Each row is followed by one of two labels, saying whether the row has a hidden trait. Each part has a new trait and two new labels.
[-43 -29 -36  61   8 -60 -18   2 -14  11  27  16  63   5  -2 -13  22  14
  54   6  63 -26 -37 -24 -18 -47 -18  23 -24 -13 -33  39   4 -12   4]
J764
[ -6  13 -24  -3   9 -12  10   9   0  -7  18   9 -10   8  -5   3  18 -10
  17   7  -5  -5   6 -16   5 -30   2   2 -19   0  -8   4  20  -1   4]
J764
[ -5   9 -13  -2   9  -9   1   4  -2  -1  18   4 -11   2  -1   2   7  -4
  13   8  -3  -3   7 -16   4 -18   1  -6 -16   0  -8   3  12   1   4]
J383
[  0  21 -17 -14  12  -5  16  11   3  -9  18   4 -28   3  -3   6  13 -10
  11  12 -16   1  21 -17   8 -30   5  -3 -18   2  -8   1  22   2   3]
J764
[ -3  10 -19  -6   8 -10  17  10  -1  -8  16   3 -17   5  -3   5  14  -7
  11   2  -7   2  30 -21   6 -28   2   9 -13   0  -5   4  19  -1   4]
J764
[ -6  17 -27 -10  14  -6  -4   9  -6 -17  26   9 -17   2  -9   4  20 -12
  14   5  -9  -9  15 -25   9 -33   4  -2 -35   1  -9  -2  26  -2   5]
J383
[ -3  10 -26  -3   8 -12  13   9   1  -9  15   9 -12   8  -6   3  17  -9
  13   3  -3  -5   9 -11   5 -28   2   6 -17   0  -5   6  15  -1   4]
J383
[-11  12 -16   3  12 -15   3   5  -1   1  21   6  -5   0  -1   2  10  -2
  20  11   3  -5   7 -14   3 -21  -1  -7 -19  -1 -13  10  15   0   3]
J383
[-10   5 -24   8  10 -18  -3   8  -4  -4  22   6   4   5  -3  -3  13  -4
  26  15  11  -8   3 -22  -1 -37  -1   2 -23  -1 -18   9  16  -2   4]
J764
[ -3  17 -16 -12  11  -6   9   9  -3 -11  19   3 -21   3  -3   6  13  -9
  11   3 -11  -1  20 -15   9 -30   4  -1 -19   1  -9   0  20  -1   3]
J383
[ -5  16 -14  -6  11 -11  12   7   2  -1  15   4 -18   1  -1   6  11  -4
  13   7  -7   0  15 -10   7 -18   1  -6 -14   0  -8   8  17   1   2]
J383
[ -1  18 -22  -7  11  -9   9  10   0  -7  20   4 -16   5  -3   2  13 -10
  18  14  -7  -3  16 -21   5 -34   3  -1 -20   2 -12   1  20   1   3]
J764
[ -2  10 -16  -6   6  -9  15   7   1  -7  11   3 -17   4  -4   5  11  -5
   8  -1  -6   1  18 -10   6 -18   2   7  -9   0  -2   3  15  -1   3]
J383
[ -9   8 -17   2   9 -13   2   6  -3  -4  17   5  -3   3  -1   1  11  -3
  18   7   5  -6   7 -18   3 -29   0   2 -18  -1 -12   7  15  -1   4]
J383
[ -5  11 -23 -10  11 -10   9  11  -7 -13  25   4 -17   3  -5   5  17  -7
  14   1  -5  -2  35 -28   9 -37   2  10 -20  -1 -11   5  24  -3   7]
J764
[ -5  12 -22 -11  10  -8   7  10  -7 -16  22   6 -16   4  -7   6  20  -9
  11  -5  -7  -3  22 -21  11 -33   3   7 -24  -1  -7   2  24  -4   6]
J764
[ -8   7 -20   1   8 -14   9   8  -3  -6  16   6  -6   5  -3   2  13  -5
  16   4   1  -3  18 -17   3 -27   0   7 -16  -1  -8   7  16  -2   4]
J764
[ -4  18 -19 -12  12  -9  15  11  -2 -13  20   4 -22   3  -4   7  14  -9
  12   0 -11   0  25 -16  10 -30   3   0 -17   1  -9   3  23  -1   3]
J383
[ -4  11 -28 -14  11 -11  19  13  -8 -18  24   4 -22   4  -6   8  22  -9
  13  -6  -8  -1  42 -28  15 -40   3  17 -17  -2  -8   5  28  -5  10]
J764
[  3  14 -24 -24   7  -3  26  13  -5 -21  16   1 -34   5  -7  11  21 -11
   2 -13 -18   5  46 -18  18 -28   6  16 -13   0   1  -1  27  -4   9]
J764
[ -3  16 -20  -8   9 -10  19  11   1  -8  13   3 -20   5  -3   6  14  -8
  11   4 -10   1  22 -14   7 -27   3   5 -13   1  -5   5  20   0   3]
J764
[ -4  15 -21  -5  11 -12  17  11   1  -7  18   6 -17   4  -3   6  15  -7
  15   8  -7   0  15 -13   6 -27   2   4 -14   0  -8   6  19   0   3]
J383
[ -8  23 -23  -6  16 -18  22  12   4  -2  21   5 -22   2  -2   8  17  -7
  19  10  -9   1  20 -14   8 -28   1  -3 -16   0 -10  12  22   1   2]
J383
[ -4  14 -33  -5   9 -15  19  13   0 -14  16  12 -14  11  -9   4  28 -13
  15   5  -6  -7   8 -12   6 -28   5   5 -22   0   0   4  21  -2   4]
J764
[  0  18 -17 -11  12 -11  14  10   1  -6  18   3 -24   3  -3   4  12  -9
   9  13 -13   0  20 -16   7 -28   4  -1 -16   2  -8   1  22   2   3]
J764
[-11   7 -21   7  11 -18   2   8  -4  -4  21   6   2   3  -3   0  15  -3
  22   8   8  -5   8 -24  -1 -36  -1   3 -20  -2 -16   9  16  -2   3]
J764
[-12   0 -22  11   7 -21   8   8  -3  -4  17   6   9   5  -3  -1  15  -2
  22   4  13  -7  -2 -14  -1 -31  -3  12 -13  -3 -11  12  13  -3   3]
J383
[ -2  14  -9  -7  11  -4  -3   4  -1  -2  15   3 -17  -1  -2   3   5  -5
  10  11  -8  -2  13 -16   6 -21   3 -11 -17   2  -9   0  13   2   4]
J383
[ -1  16 -20 -15   9  -4  11  11  -6 -13  21   3 -25   3  -4   6  15  -9
  11   2 -13   0  35 -26  12 -31   5   5 -18   1  -8   0  24  -1   7]
J764
[ -5  13 -23  -2  11  -9  -3   9  -3  -6  22   8  -8   6  -4  -1  14  -9
  20  16   0  -7   6 -26   3 -36   3  -5 -26   2 -16   2  18   0   4]
J764
[-12   8 -22   7  11 -20  10   7  -1  -5  18   6  -2   4  -3   2  19  -4
  19   5   6  -5   8 -14   2 -28  -1   5 -15  -2 -11  11  17  -2   3]
J383
[ -3  19 -18  -8  13  -7  10   9   0  -8  21   4 -20   2  -3   5  13  -8
  11  11 -11  -2  18 -19   7 -33   4  -3 -18   2 -11   2  21   1   3]
J764
[ -3  13 -32  -6   9 -12  17  11   0 -14  14  12 -17  11  -9   4  25 -13
  12   5  -8  -7  10 -15   6 -28   4   8 -21   1   2   2  20  -2   4]
J764
[-11  17 -25   0  15 -20  16  11  -1  -5  24   6 -11   2  -2   5  17  -5
  21   9  -1  -3  14 -18   5 -33   0   2 -19  -1 -14  12  23  -1   2]
J383
[ -3  16 -21  -5  11 -14  20  11   2  -7  17   4 -16   4  -3   5  15  -7
  11   6  -7   3  22 -19   6 -29   2   4 -14   0  -7   7  20   0   3]
J764
